[[  8  -4   0  11]
 [ 26  19  27 -21]
 [ 44  42  39 -15]]
|
[[26 19 27]
 [44 42 39]]

[[ 22 -26  -1  11 -10]
 [  5  20  25   2  -2]
 [  5  -9  11  10  17]
 [ 44  10   0  -5   4]
 [-17  -9  -6   1  -6]]
|
[[ 5 20 25]
 [ 5 -9 11]]

[[ -2 -51 -16  -2]
 [ 13 -16   5  12]
 [  5   8 -10   2]
 [ 19 -35  45   1]
 [ 17   7 -23   8]]
|
[[ 13 -16   5]
 [  5   8 -10]]

[[-21  50  -6 -18]
 [-22  54  -6 -20]
 [ 17 -40   7  15]]
|
[[-22  54  -6]
 [ 17 -40   7]]

[[-13  -2 -25   5 -37]
 [-12 -20 -24  -7 -15]
 [-46 -47 -32  27   4]]
|
[[-12 -20 -24]
 [-46 -47 -32]]

[[-46  48 -27]
 [  0  21   4]
 [-39   0 -52]]
|
[[  0  21   4]
 [-39   0 -52]]

[[-18 -20  25 -27]
 [ 42   9  35 -22]
 [ 17 -37  15   4]
 [ -9 -26 -41 -17]]
|
[[ 42   9  35]
 [ 17 -37  15]]
---
[[ 28 -11  53  24]
 [-22  -2 -26 -21]
 [  7   6   8  -8]
 [ -2  -1 -21 -30]]
|
[[-22  -2 -26]
 [  7   6   8]]

[[-21   2 -33]
 [ 10 -34 -18]
 [  5  -2 -39]
 [  1 -40  -4]]
|
[[ 10 -34 -18]
 [  5  -2 -39]]

[[ -2  48  29  15]
 [  0 -52 -17 -19]
 [  7  -2 -56  10]
 [ -5  27  51   2]
 [  5 -28 -50  -2]]
|
[[  0 -52 -17]
 [  7  -2 -56]]

[[-17  13  14]
 [ 19   3   2]
 [  0  24   5]
 [ 42  -4  -7]
 [-13   2  -3]]
|
[[19  3  2]
 [ 0 24  5]]

[[  7  16   1  17]
 [ 17  10 -10  45]
 [ 13   2  -9  34]]
|
[[ 17  10 -10]
 [ 13   2  -9]]

[[-50  -8 -27  40]
 [ 19  23  -4 -24]
 [-30  46 -40  40]
 [-33 -29  36 -29]
 [ 37  41   3  23]]
|
[[ 19  23  -4]
 [-30  46 -40]]

[[ -7 -15  40  11   1]
 [-17   0  14  -2  11]
 [ -4  20  -1  -8   8]
 [ -7   7   4  -4   7]]
|
[[-17   0  14]
 [ -4  20  -1]]

[[ 16   4  10 -30]
 [ 17  22  28  16]
 [ -2  17   3  -8]
 [ 13 -38 -10  53]
 [ -2   1   0  -9]]
|
[[17 22 28]
 [-2 17  3]]
---
[[ 28  15  19  40 -25 -16   2  -4  40 -14 -14   9   9]
 [  1  28   1  10  -5   8  -8 -35  10 -22   8 -14   4]
 [ -9  12  17  39 -10  -7   3 -29  39 -18   7  -5  10]
 [ 27   2  10  -3 -14  -9  -5 -11  -3 -11  20   2  31]
 [ 23  26  28  36  -4  -9   6 -13  36   4 -11  18  20]
 [ 33   6  23  36 -11 -11  -5  -3  36   2 -14  13  17]]
|
[[  9   9  28  15  19  40 -25 -16   2  -4  40 -14 -14]
 [-14   4   1  28   1  10  -5   8  -8 -35  10 -22   8]
 [ -5  10  -9  12  17  39 -10  -7   3 -29  39 -18   7]
 [  2  31  27   2  10  -3 -14  -9  -5 -11  -3 -11  20]
 [ 18  20  23  26  28  36  -4  -9   6 -13  36   4 -11]
 [ 13  17  33   6  23  36 -11 -11  -5  -3  36   2 -14]]

[[ -1   7  19  11  26 -17 -15  24 -35   5  29  32   5  -7   2 -28]
 [ 16  -2 -19  10 -12 -13  -8 -15  -7 -21 -15 -16  -1  23  19  -9]
 [ -1 -23 -11   4   1  -2 -24  -2 -20 -30 -11  23  12  15  27  -5]
 [ 11   2   6  -4   4   1   0  11  -2   8   5   9   4   0 -11  -1]
 [ 33  -3 -46  29 -31 -35 -15 -42 -16 -44 -36 -49 -10  53  50 -23]
 [-16 -16  -1 -17   5  31   2   2  16 -14  -3  23  14 -20 -20  28]]
|
[[  2 -28  -1   7  19  11  26 -17 -15  24 -35   5  29  32   5  -7]
 [ 19  -9  16  -2 -19  10 -12 -13  -8 -15  -7 -21 -15 -16  -1  23]
 [ 27  -5  -1 -23 -11   4   1  -2 -24  -2 -20 -30 -11  23  12  15]
 [-11  -1  11   2   6  -4   4   1   0  11  -2   8   5   9   4   0]
 [ 50 -23  33  -3 -46  29 -31 -35 -15 -42 -16 -44 -36 -49 -10  53]
 [-20  28 -16 -16  -1 -17   5  31   2   2  16 -14  -3  23  14 -20]]

[[ 39 -26 -26  29 -15  24 -41]
 [  7 -11  -1   3  18  35 -38]
 [ 17  16  26 -23   5  18 -40]
 [ 17  43  37  28 -38 -38 -15]
 [-30  10 -10  -9  -3 -17 -30]
 [ 22 -28 -39  10 -23 -12   7]
 [-39 -38  16   5  34 -22  -1]
 [-16  -9  -9   8  30 -33  30]
 [ -3  30 -38  26 -39  17 -27]]
|
[[ 24 -41  39 -26 -26  29 -15]
 [ 35 -38   7 -11  -1   3  18]
 [ 18 -40  17  16  26 -23   5]
 [-38 -15  17  43  37  28 -38]
 [-17 -30 -30  10 -10  -9  -3]
 [-12   7  22 -28 -39  10 -23]
 [-22  -1 -39 -38  16   5  34]
 [-33  30 -16  -9  -9   8  30]
 [ 17 -27  -3  30 -38  26 -39]]

[[ 29  36  15  17  22  -6 -36 -36 -35 -14 -36  25  26  14]
 [ 18 -16  15   7  -2 -26  20 -18  11 -35   9  -9  -2 -13]
 [-36  30 -27   3 -37 -19 -12 -35 -23  13 -33 -41  15  -4]
 [-16  25 -27  13 -22  20   5 -10   7  -5  15  32   8  11]]
|
[[ 26  14  29  36  15  17  22  -6 -36 -36 -35 -14 -36  25]
 [ -2 -13  18 -16  15   7  -2 -26  20 -18  11 -35   9  -9]
 [ 15  -4 -36  30 -27   3 -37 -19 -12 -35 -23  13 -33 -41]
 [  8  11 -16  25 -27  13 -22  20   5 -10   7  -5  15  32]]

[[ -2  -3  -4  -1 -19]
 [ 10   1  -8   1   0]
 [  4  -5   7   6   4]
 [  9   7  -4  -5 -16]
 [  4  -8   8   6   2]
 [  0   0   3   2  -1]
 [ -1  -6  -6  -3  -4]
 [-15  20 -18  -9   2]
 [  0   1   0   0   0]
 [-19  14 -14  -1   3]
 [ 30   7  18 -14  42]]
|
[[ -1 -19  -2  -3  -4]
 [  1   0  10   1  -8]
 [  6   4   4  -5   7]
 [ -5 -16   9   7  -4]
 [  6   2   4  -8   8]
 [  2  -1   0   0   3]
 [ -3  -4  -1  -6  -6]
 [ -9   2 -15  20 -18]
 [  0   0   0   1   0]
 [ -1   3 -19  14 -14]
 [-14  42  30   7  18]]

[[  6  11 -12   9 -10   9   6  -8  25  41   9  -6 -17   4 -14  -9]
 [  5  11 -36  12 -15  20  11 -12  22  15  19  -2  -6   4  -3 -24]
 [  6   9 -11   8  -9   8   4 -35  16  11  10  -6  -5   7 -12 -10]]
|
[[-14  -9   6  11 -12   9 -10   9   6  -8  25  41   9  -6 -17   4]
 [ -3 -24   5  11 -36  12 -15  20  11 -12  22  15  19  -2  -6   4]
 [-12 -10   6   9 -11   8  -9   8   4 -35  16  11  10  -6  -5   7]]

[[ -6  12  29  13  11  24  11   5  18  -7 -43]
 [ -1  -6   8  23  17   5   5   7   2  -6 -10]
 [ -1 -18 -27 -16  -4  10  19  -3 -27 -14   2]
 [  0  -5  -3  11   9   0   5   2  -8  -2   5]
 [ -4 -17 -18   3  -5 -32 -25 -11 -16  -3  21]
 [  5   2  -1   9  -6 -27 -17  -3  -5   7  16]
 [-31 -20 -10   8  16  13  13   9  -4  -4  -3]]
|
[[ -7 -43  -6  12  29  13  11  24  11   5  18]
 [ -6 -10  -1  -6   8  23  17   5   5   7   2]
 [-14   2  -1 -18 -27 -16  -4  10  19  -3 -27]
 [ -2   5   0  -5  -3  11   9   0   5   2  -8]
 [ -3  21  -4 -17 -18   3  -5 -32 -25 -11 -16]
 [  7  16   5   2  -1   9  -6 -27 -17  -3  -5]
 [ -4  -3 -31 -20 -10   8  16  13  13   9  -4]]

[[ -8   6 -30   1  -1   6 -10   7   1   2  31   0  22  -7   9]
 [ -5  16 -21   5  -3  18  -8  22   4  -4 -10   1  -6   8  35]
 [-11   1 -42   6   3   1  -5   2  -1   4  -8   0  -4  24   2]
 [ -3  -4 -11  22 -11  -4  -1  -4   0  -1  11   0  17 -41  -5]]
|
[[ -7   9  -8   6 -30   1  -1   6 -10   7   1   2  31   0  22]
 [  8  35  -5  16 -21   5  -3  18  -8  22   4  -4 -10   1  -6]
 [ 24   2 -11   1 -42   6   3   1  -5   2  -1   4  -8   0  -4]
 [-41  -5  -3  -4 -11  22 -11  -4  -1  -4   0  -1  11   0  17]]
